Rows and roughly how far along a hidden order each lies, from 0 to 20:
In the rows, zero is written as 100.
[113  75 119  65 102 122 101 106 104  91  99 110 135 121  90 101  91  90
  88 104 123  74  70] => 5
[119 105 119  42 103 128 101  87 117  90  95 113  96  91  86 119  90 137
  75  96  91  61  60] => 13
[ 96  87 153  70  89 126 126 101 131 107  93  65  52  68 172  93  98  97
  94 104  16  55  97] => 16
[131  73 157  63 101 108 167  89 102  95 111  86  19 161  49 149  95 167
  84  67  96  87  90] => 13
[ 61 119  78  89 105  78  70 107 118  91  86 101 111  69 108  93 103  74
  96 104  78  91  79] => 2
[ 89  91 122  91 106 116  99 102 135 105  90 109  69  49 177  86  95  78
  87 118  19  58  86] => 16
[149  63 161  80  95 145 155  89 107 103 110  77  46 130 100 129  95 154
  79  65  76  76 101] => 14
[ 96 112 156 119 110 107  80 119 114 100 109  95 120  71 167  82 100  58
  82 118  50  69 136] => 0
[ 84  97 142  60 118 132  82 117 152 103  94  94 200  46 198  78  93  51
  34 151   0  17  97] => 16
[110 117 196  92 100 133 179 110 133 112 115  61  94  99 129 123 102 103
  59  91  20  63 129] => 16
[ 80  96  88  72  88 100  34 104 109 105  85  77 172  34 196  63  95  80
  78 116  99  61  92] => 8
[ 67 109 121  75 109  89  78 116 120  99  90 112 122  82  94 101  98  62
  81 141  96  85  94] => 2
[132 104 153  85  96 146  97  92 101 103 104 112  77 102 116  97  91 141
  87 115  67  55  91] => 14
[122  80 138 109  89 125 123 100 110  97 107  76  77  86 109  90  98 109
  79  88  93  72 121] => 7
[123  64 115  84  95 123 107  88 102 101 103  97  97 123  91  97  93  93
  94  77 106  88  87] => 5
[ 97  67 145 124 101 133 137  97 107  98 110  75 103 115 138 100  98 125
  95  77  66  80 121] => 7
[ 72 106 123 105 109 103  98 107 141  82  86  94  70  86  97 115  97  96
  99 136  45  48  58] => 18
[ 98  93  99   4 106 102  91 105 137  76  80  96  64  97  99  93  93 115
  50 129  57  51  44] => 19
[142  82 191 117 100 142 175 100  99 111 114  79  52 128  92 120  99 136
  97  65  74  89 114] => 6
[ 93  75  45 123  99  97  66  83  98  98  93 113 124 108  83 107  93 124
  95 102 113  88  48] => 4
[132 106 147  67 100 115 125 109 116 100  99 113  98 116 118 111  90 144
  71  83  67  53 102] => 14
[ 57 124  99  77 109  82  74 108 104  90  85 106 119  69 104  97  98  64
  83 136  72  86  81] => 2
[ 83 111  75  63 103  85 107  98 103  85  94 112  68 114  49 123 100 113
  98 107 125 105  65] => 3
[ 72 113 135  75 101 108  93 108 107 100  99  98 100  50 150  87 100  53
  58 131  80  49  92] => 9
[100 107 167 118 101 110 119 117 110  99 110  89 117 100 127  98 105  67
  87 112  54  83 142] => 0
[ 80  89  76  28 108  95  79  95 121  78  77 114 117 106  91 113  90 114
  66 124  85  63  96] => 11
[ 88  49  64  77 100  99  61  83 128  80  74 115 111  99 113 116  95 131
  87 114  76  52  19] => 20
[102  67  86 101  96 110  84  99 101  85  83 100  90 117  86  92  90 143
  75  93 100  75  39] => 12
[ 93  86  81  42 105 101  54  92 105  83  86 111 166 104  91 100  88 111
  81 123 111  66  51] => 4
[128  76 178  85  95 152 140 100 125 106 109  82  83 115 146 105  92 113
  57  91  39  44 108] => 15
[ 60  97  66  15  98  97  70  97 101  87  72 109  91  48 133  98  95  92
  44 136  46  42  38] => 18
[ 58  85  70   1  98 101  73  91 134  82  73  92 123  80 110  87  93  94
  52 101 101  65  13] => 19
[129  64 170  89  92 141 144  96 108 110 105 113  66 104 138 104  92 129
  64 118  51  51 106] => 15
[ 95  55  45  10  86 103 100  69 112  88  78  81  29 126  81 132  91 170
  67  86 101  74  22] => 20
[ 81 136 151  99 109  98 106 119 109  98 102 105 100 110  91 105  98  57
  96 132  45  82 114] => 1
[125  49 101  60  89 133  99  88 113 101  92  89 111 100 129 101  88 137
  64  86  71  59  64] => 14
[ 67 115 129  40 111  96  87 110 138  81 104 111 129 100  84 116  97  84
  62 138  58  69  59] => 10
[ 98 101 121  89  94 102 121 106 105 110 101  78 122  64 156  88 101  81
  66 105  40  70 114] => 8
[ 67 103 139  64  95 110  93 107 143  95  85  77  74  52 162  95  96  86
  38 124  16  43  95] => 17
[ 71 101 119  87  97 107  85 109 140  94  84  81  44  52 159  88  97  66
  80 136  21  43  68] => 17
[ 92  70 120  72 103 130  85  93 106  96 100 114 167 123 109  98  96 114
  83 127  90  75  84] => 5
[ 83 111 106  87  96 106 103 109 105 103  98 100  76  70 143 101 102  81
  92 115  45  72 101] => 9
[119 124 190 118 106 116 158 119 114 112 113 103  58 125  91 106 101  73
  95 100  45  89 150] => 0
[ 55 110  83  92 104  94  60 107 135  86  79 103 118  59 126  87  95  76
  68 138  56  59  52] => 10
[ 73 108 108  51 100  98 122 101 137  93  85  95  18 110 117 109 101 107
  62 109  37 108  71] => 18
[ 98 110 137  91  98 107 106 113 123 109  97 112  86  68 154  96 101  83
  67 117  18  67 117] => 8
[ 98  69 136  79  93 146 145  91 107 111 109  79 125 116 120 116  94 116
  60  77  81  89 113] => 14
[ 73 108 134 103 107  97 104 120 120  97 101 106  82  69  93  92 100  94
  94 125  53  80 118] => 1
[ 94  84  74  98 101 103  66  92 104  85  86 121 142 113  80 106  93 117
  81 108 114  82  60] => 4
[113  99 200 113 102 133 178 111 115 110 122 112  45 123 114 116 100 119
  86  89  45  73 161] => 7
[106  99 139 100  94 119 109 106 119 112 103  78  80  72 161  83  99  89
  63 101  57  54 111] => 8
[ 75 112 107 100  98 100  76 114 112 103  97  96 120  54 155  75 101  61
  80 130  54  84 107] => 0
[ 74  70  56   0 100 109  53  84 130  74  72 107 125  91 118 110  86 130
  87 125  64  45  14] => 20
[ 93  90  55  89  96 108  73  82 110  82  81 105 105  85  98 115  90 137
  92  98 105  60  84] => 12
[105  67 120  67 110 131  71  95 115  95  94 118 173  82 117  90  94  55
  63 104  88  62  80] => 5
[115  68 119  76 103 129 103  92 103  99 106 107 117 131  86  96  92 128
  91  91 115  78  80] => 5
[116  67 121  65 105 117  60  95 120  94  95 122 178 109 137  91  85 100
  74 111  79  57  75] => 5
[ 71  86  71  92  91  93  65  95 122 101  82  81 156  40 178  72  99  74
  59 119 103  76  75] => 9
[113 107 110  47 103 106 114  87 111  88  95 102  90 132  72 104  92 140
  81  94  83  70  69] => 13
[105  79 137  80 105 104 116 102 121 111  96  66 144  71 114  89  96 101
  48  96  13  65 101] => 16
[ 68 131 135  90 109  85  97 118 109  99  94 105 113  95 120  91 101  63
  82 141  65  79 112] => 1
[134  69 157  82 105 150 154  91 107 108 112 104  38 121 114 104 100 149
  78  67  65  62 115] => 14
[129  78 134 110  86 122  92  98 102 113 104  68 115  95 148  94  98 114
  78  82  53  79 114] => 7
[ 60  96  95  80 103  98  75 100 104  80  73  96 139  62 144 107  94  95
  48 139  35  44  45] => 18
[ 64 115  75  66 106 102  49 113 121  89  85 115 144  77 132  82  95  60
  83 146  55  75  78] => 2
[ 65 103 106  53 116  84  77 108 119  83  88 121 134  93  80 107  97  71
  85 140  85  76  90] => 2
[108  61 136   4 109 132 123  84 120  99 103  98  62 136  97 143  89 147
  60  93  76  50 113] => 20
[ 81 109 134  63  97 115 145 107 138 103  99  68  87  82  80 118 103 101
  57 110  35  95 115] => 17
[100 105 181  89  94 135  97 109 134 109 104  69  51  74 167 101  97  80
  51 102  19  49 114] => 16
[ 75 106 157  64 106 121 119 116 144  99  94  88  78  67 148 102  96  73
  87 137  15  29  96] => 17
[122 101 133  82 103 130 107  91 104  96 105 108 117  98  97  99  91 136
  90  88 102  83  84] => 5
[107 112  96  69  97  86 115  94 119  95  92  92  18  81  98 117 103 102
  79 108 106  96 104] => 10
[104 108  73  60 101  82  74 103  95  89  94 104 103  76 104  97 100 106
  87 122  97  98  74] => 2
[117  57 118  45 103 136  85  94 117  91  92 107 119 107 116 109  86 127
  79 107  76  76  64] => 13
[ 65  96  91  86  98  99  82  98 136  98  82  84  58  65 131 105  97  99
  92 126  34  52  52] => 18
[ 97 120 171 100 103 114 107 110 127 107 107  88  77  75 137  96 101  74
  68 119  42  61 118] => 8
[ 60 104 120  19 106 101  81 107 143  83  97 101  89  67 130 104  93  81
  83 141  31  37  57] => 18
[105  87 142  31 114 122  93  98 125  95  93 124 120 125  66 125  89 112
  66 123  79  40  64] => 12
[ 92 101 114  70  96 101  83 112 107 110  94  87 104  62 115  80 103  67
  85 108  47  85  86] => 0
[126  83 111  60  91 134  98  88 121 103  97  92 104  78 158  95  89  77
  61  93  59  51  74] => 14
[ 88 100 148  74  93 120 139 101 131 105 101  62 110  72 155 102  99 101
  48 106  96  55 100] => 16
[129  66 153  82  88 141 151  93 107 114 109  70  33  95 133 101  98  90
  63 109  54  66 119] => 15
[ 88 103 117  81  89 103 111 106 120 108  92  72  73  57 160  88 101  89
  70 109  33  78 101] => 8
[101  76 116   4 106 118  91  92 109  78  95 109  83 108  88 126  87 126
  48 118  86  74  26] => 20
[105  81 183 124 112 134 116 102 110 110 109  79  55 117 115 112  98  90
  86  84  57  82 130] => 7
[108  90 167 109 106 130 110 104 107 112 107  58  30  92  89 110  99 118
  60 108  12  92 117] => 16
[ 94  98  77  49 106 102  95  91 109  79  87 105 116 117  73 115  99 124
  91  92 124  93  57] => 4
[101 131 190 123 107 114 139 121 118 110 111  91  70 113 113 100 105  64
  96 110  45  89 147] => 0
[ 67 131 113  90 108  88  73 116 132  97  91 112 138  93 123  88 101  51
  74 157  63  79  97] => 1
[ 91  71 116  96  87 100 114  94 105 108 104  76  81  84 148  91  97 111
  90  80  70  92 105] => 7
